Below is a small trained network, with its code and all its weights. Each question gives an input and a class and asks what happens when units are switched off, that is, made to give their printed mean instead of their output.

import numpy as np


def w(rows, s, z=0):
    codes = np.array(rows[::2]) - 128.0
    scale = np.full(codes.shape[1], s)
    scale[-1] = z or s
    return codes * scale


def norm(h):
    return h / np.sqrt((h * h).mean(-1, keepdims=True) + 1e-5)


def f(y):
    return np.maximum(y, 0)


def log_softmax(a):
    a = a - a.max(-1, keepdims=True)
    return a - np.log(np.exp(a).sum(-1, keepdims=True))


def net(x, mask):
    res = np.array(x, float).reshape(1, 4) / 4 @ E
    u = 0
    for l in range(3):
        y = f(norm(res) @ A[l][:, :-1].T + A[l][:, -1])
        res = res + np.where(mask[u : u + 3], y, B[l][:, -1]) @ B[l][:, :-1]
        u += 3
    return log_softmax(norm(res)[-1] @ U[:, :-1].T + U[:, -1])


A, B = {}, {}
E = w([
[215,189,189],'x0',
[215,26,114],'x1',
[81,55,254],'x2',
[124,128,128],'x3',
],0.0041)
A[0] = w([
[32,161,118,82],'0.n0',
[109,201,84,141],'0.n1',
[64,246,129,2],'0.n2',
],0.012,0.0045)
B[0] = w([
[126,46,136,223],'0.n0',
[86,225,105,254],'0.n1',
[246,38,137,224],'0.n2',
],0.014,0.0041)
A[1] = w([
[19,110,105,4],'1.n0',
[175,215,246,104],'1.n1',
[44,153,241,66],'1.n2',
],0.013,0.0023)
B[1] = w([
[10,74,145,189],'1.n0',
[1,28,105,254],'1.n1',
[185,250,148,189],'1.n2',
],0.013,0.0039)
A[2] = w([
[98,227,187,77],'2.n0',
[103,98,246,139],'2.n1',
[68,174,204,253],'2.n2',
],0.013,0.00073)
B[2] = w([
[130,157,8,166],'2.n0',
[205,176,78,254],'2.n1',
[87,150,64,196],'2.n2',
],0.013,0.0054)
U = w([
[206,69,115,168],'0',
[111,116,101,254],'1',
[113,245,87,159],'2',
[23,64,131,141],'3',
[118,124,147,92],'4',
[110,179,236,25],'5',
[119,186,251,30],'6',
[111,173,197,3],'7',
],0.014,0.0076)

Each question gives the input, the list of numbers given to net, and the class t.
The units are the neurons (one row each of A and B). Each row of codes is followed by its name. A weight is (code - 128) times the scale printed after its matrix; where a second scale follows, it is the last column's (A, B and U).
mask holds one flag per neuron, layer by layer. A switched-off neuron (its flag False) gives its mean, the last column of its row in B, instead of its output. The means were averaged over made-up inputs and are rounded, as every weight is.
A unit's drop is (log p(t) with every unit on - log p(t) with that unit switched off) / (log p(t) with every unit on - log p(t) with every unit switched off).
unit that matters most: the unit with the biggest drop
top k neurons: the k neurons with the biggest drops, biggest first
k most important neurons of layer l: the k neurons of layer l with the biggest drops, biggest first
input [-7,-3,-5,3], class 3: top 2 neurons => 0.n0; 1.n0
input [-7,-1,-4,-4], class 3: top 2 neurons => 1.n0; 0.n0
input [4,5,8,-4], class 2: 2 most important neurons of layer 2 => 2.n1; 2.n2
input [-5,-2,6,-5], class 2: top 2 neurons => 0.n2; 1.n2
input [4,3,7,-1], class 2: most important neuron of layer 2 => 2.n1
input [-2,3,-4,0], class 2: top 4 neurons => 1.n1; 0.n2; 0.n0; 1.n0
input [6,-8,-4,-7], class 0: top 2 neurons => 0.n2; 1.n0
input [-5,7,5,-2], class 0: top 2 neurons => 0.n1; 1.n1
input [8,5,4,7], class 3: top 2 neurons => 1.n1; 0.n2
input [8,-8,-4,3], class 0: top 2 neurons => 0.n2; 1.n0
input [-6,4,-1,5], class 3: top 2 neurons => 0.n2; 2.n1
input [-6,3,-4,0], class 3: top 3 neurons => 0.n2; 2.n1; 1.n0
input [8,-8,7,7], class 0: top 2 neurons => 0.n1; 0.n2
input [4,3,-2,-3], class 3: 2 most important neurons of layer 0 => 0.n0; 0.n2
input [7,2,7,-1], class 2: 2 most important neurons of layer 1 => 1.n2; 1.n0
input [3,-1,8,5], class 2: unit that matters most => 1.n2
input [6,-3,-3,2], class 3: 2 most important neurons of layer 0 => 0.n1; 0.n2
input [4,-8,-7,0], class 0: 2 most important neurons of layer 1 => 1.n2; 1.n0
input [-3,4,5,-2], class 2: 2 most important neurons of layer 1 => 1.n2; 1.n1
input [6,-5,4,1], class 3: 2 most important neurons of layer 1 => 1.n1; 1.n2
input [-1,5,8,7], class 2: 2 most important neurons of layer 0 => 0.n2; 0.n0
input [-4,-8,-7,-5], class 0: most important neuron of layer 2 => 2.n2
